Below are the code and all the weights of a small trained network. Each question names an input and a class and asks about switching units off, where a switched-off unit gives its printed mean instead of its output.

import numpy as np


def w(rows, s, z=0):
    codes = np.array(rows[::2]) - 128.0
    scale = np.full(codes.shape[1], s)
    scale[-1] = z or s
    return codes * scale


def f(y):
    return np.maximum(y, 0)


def log_softmax(a):
    a = a - a.max(-1, keepdims=True)
    return a - np.log(np.exp(a).sum(-1, keepdims=True))


def net(x, mask):
    res = np.array(x, float).reshape(1, 6) / 4 @ E
    y = f(res @ A[0][:, :-1].T + A[0][:, -1])
    res = res + np.where(mask, y, B[0][:, -1]) @ B[0][:, :-1]
    return log_softmax(res[-1] @ U[:, :-1].T + U[:, -1])


A, B = {}, {}
E = w([
[88,167,164,136,162,44,200,160,96,77,139],'x0',
[125,51,185,163,156,161,190,160,101,48,86],'x1',
[165,104,176,165,25,148,154,157,165,159,51],'x2',
[103,166,102,174,124,146,105,162,62,155,109],'x3',
[171,99,53,162,169,135,148,7,116,170,78],'x4',
[122,138,186,25,165,165,160,175,92,163,71],'x5',
],0.012)
A[0] = w([
[142,151,107,105,106,86,107,215,157,158,178,239],'N1',
[129,168,136,68,167,188,76,122,74,145,113,233],'N2',
[139,97,155,128,60,131,135,133,130,139,94,173],'N3',
[165,82,124,107,168,139,131,99,160,137,64,219],'N4',
[165,113,155,69,149,177,119,142,121,140,89,144],'N5',
[139,151,56,151,137,164,32,22,132,127,190,207],'N6',
[170,36,134,93,143,128,196,129,157,180,79,107],'N7',
[154,131,100,152,155,70,136,155,15,121,148,246],'N8',
[119,180,150,99,36,130,63,160,174,167,145,118],'N9',
[94,155,76,113,70,123,135,186,140,170,137,165],'N10',
[142,175,143,111,155,43,200,199,71,64,145,167],'N11',
[136,108,44,124,142,85,117,83,127,122,175,151],'N12',
[157,120,155,121,130,124,188,73,200,131,98,141],'N13',
[159,104,101,148,79,124,45,101,207,110,145,173],'N14',
[138,186,79,89,172,77,118,85,107,143,189,134],'N15',
[188,97,183,109,99,183,107,113,130,113,117,214],'N16',
[121,155,162,115,78,171,95,133,97,153,137,181],'N17',
[123,89,147,172,94,77,147,127,177,109,173,254],'N18',
[144,130,137,164,134,136,168,89,96,147,85,133],'N19',
[108,134,144,249,129,173,176,151,91,97,100,193],'N20',
[117,117,135,106,36,143,127,166,156,176,166,177],'N21',
[73,148,164,76,119,41,162,138,152,53,169,139],'N22',
[113,121,161,76,165,176,146,94,48,136,93,188],'N23',
[148,171,139,92,111,119,89,167,147,153,131,84],'N24',
[152,56,128,193,91,135,106,54,198,115,132,152],'N25',
],0.011,0.0035)
B[0] = w([
[154,190,183,132,143,80,58,102,116,186,130,195],'N1',
[114,53,119,170,167,150,128,192,57,216,100,185],'N2',
[167,153,129,83,109,129,108,161,105,111,95,189],'N3',
[82,76,92,41,39,119,253,84,129,160,133,192],'N4',
[88,67,149,111,145,185,183,143,181,201,109,184],'N5',
[129,114,2,207,124,113,189,92,132,148,162,252],'N6',
[89,138,142,34,101,130,151,122,128,136,90,198],'N7',
[46,133,139,178,153,103,60,117,32,91,120,187],'N8',
[224,186,117,80,132,68,70,184,210,182,115,208],'N9',
[148,140,122,151,143,44,112,164,126,147,90,175],'N10',
[40,60,237,151,83,79,44,117,170,116,166,228],'N11',
[81,111,112,191,149,118,120,35,106,136,226,199],'N12',
[185,109,148,48,15,72,185,92,120,100,177,185],'N13',
[154,165,59,158,115,144,141,134,226,128,166,216],'N14',
[179,136,141,185,148,122,143,21,88,186,121,202],'N15',
[161,105,141,98,133,142,183,224,162,136,98,193],'N16',
[172,99,77,118,222,112,71,173,104,170,116,171],'N17',
[138,177,172,87,184,127,112,129,243,33,127,192],'N18',
[72,86,81,121,136,73,163,127,66,58,92,171],'N19',
[92,168,100,154,120,159,128,199,81,21,26,203],'N20',
[164,205,68,85,149,130,45,156,192,135,110,196],'N21',
[146,80,252,161,165,103,79,40,178,120,165,217],'N22',
[84,23,150,137,144,137,138,134,104,153,69,189],'N23',
[144,207,121,147,192,160,56,170,150,152,98,168],'N24',
[129,162,92,125,60,112,183,161,191,57,149,222],'N25',
],0.0074,0.019)
U = w([
[197,170,156,102,140,192,142,181,160,15,86,2],'0',
[95,123,254,158,119,92,80,92,160,62,141,157],'1',
[121,59,139,91,176,212,152,176,104,224,91,147],'2',
[225,194,109,85,144,115,51,177,165,203,107,247],'3',
[135,135,82,163,162,128,131,59,14,177,162,25],'4',
[87,138,132,185,109,125,104,168,24,74,42,102],'5',
[149,141,65,188,92,136,164,113,182,82,178,99],'6',
[148,113,122,5,64,117,188,110,119,125,83,143],'7',
],0.0095,0.0012)

Each question gives the input, the list of numbers given to net, and the class t.
The units are the neurons (one row each of A and B). Each row of codes is followed by its name. A weight is (code - 128) times the scale printed after its matrix; where a second scale follows, it is the last column's (A, B and U).
mask holds one flag per neuron, in row order. A switched-off neuron (its flag False) gives its mean, the last column of its row in B, instead of its output. The means were averaged over made-up inputs and are rounded, as every weight is.
A unit's drop is (log p(t) with every unit on - log p(t) with that unit switched off) / (log p(t) with every unit on - log p(t) with every unit switched off).
The circuit of an input: a set's keep is (log p(t) with only the set's units on - log p(t) with every unit switched off) / (log p(t) with every unit on - log p(t) with every unit switched off). Starting from the 12 units with the biggest drops (on a tie, the unit counted first), units are removed one at a time, each time the one whose removal leaves the highest keep (on an exact tie, the one counted first), for as long as the keep stays at least 0.8.
circuit, biggest first: the units of the circuit, biggest drop first
top k neurons: the k neurons with the biggest drops, biggest first
drop of u: that unit's drop, to one decimal
input [1,4,-1,-2,3,3], class 7: circuit, biggest first	N4
input [-2,-4,-3,4,-1,-5], class 4: circuit, biggest first	N15, N12
input [-6,-8,4,3,4,-3], class 6: top 2 neurons	N6, N25
input [8,-1,-3,7,4,0], class 5: top 3 neurons	N8, N20, N18
input [2,-3,2,-7,1,0], class 7: top 2 neurons	N11, N6
input [-6,5,-6,-5,8,1], class 7: top 2 neurons	N4, N7
input [5,-5,-4,2,-1,-3], class 1: top 2 neurons	N11, N22
input [-5,3,8,-6,-6,-8], class 0: top 2 neurons	N25, N18
input [-7,2,8,-7,-2,-3], class 7: top 2 neurons	N4, N13
input [0,3,-2,8,-5,8], class 2: top 2 neurons	N5, N2
input [-7,-7,-6,-1,8,-5], class 6: top 3 neurons	N25, N14, N6
input [6,-6,-2,8,1,6], class 4: top 2 neurons	N15, N20
input [4,6,-2,-1,3,8], class 2: top 2 neurons	N23, N5
input [2,-4,-8,-3,2,-7], class 4: circuit, biggest first	N15
input [3,-7,3,-4,7,2], class 7: top 4 neurons	N13, N4, N7, N8
input [4,7,7,-2,-2,1], class 0: top 2 neurons	N20, N12
input [1,5,5,5,-6,-4], class 0: top 2 neurons	N20, N18
input [-5,8,7,-7,4,-7], class 7: top 2 neurons	N4, N13
input [8,5,-4,6,1,-7], class 1: drop of N11	0.8
input [-4,6,3,6,8,1], class 7: circuit, biggest first	N4
input [-1,-5,-3,2,-5,-8], class 3: drop of N1	1.6
input [0,-7,8,-8,-1,-7], class 3: drop of N9	0.9
input [6,-4,-5,3,5,7], class 4: drop of N15	0.2
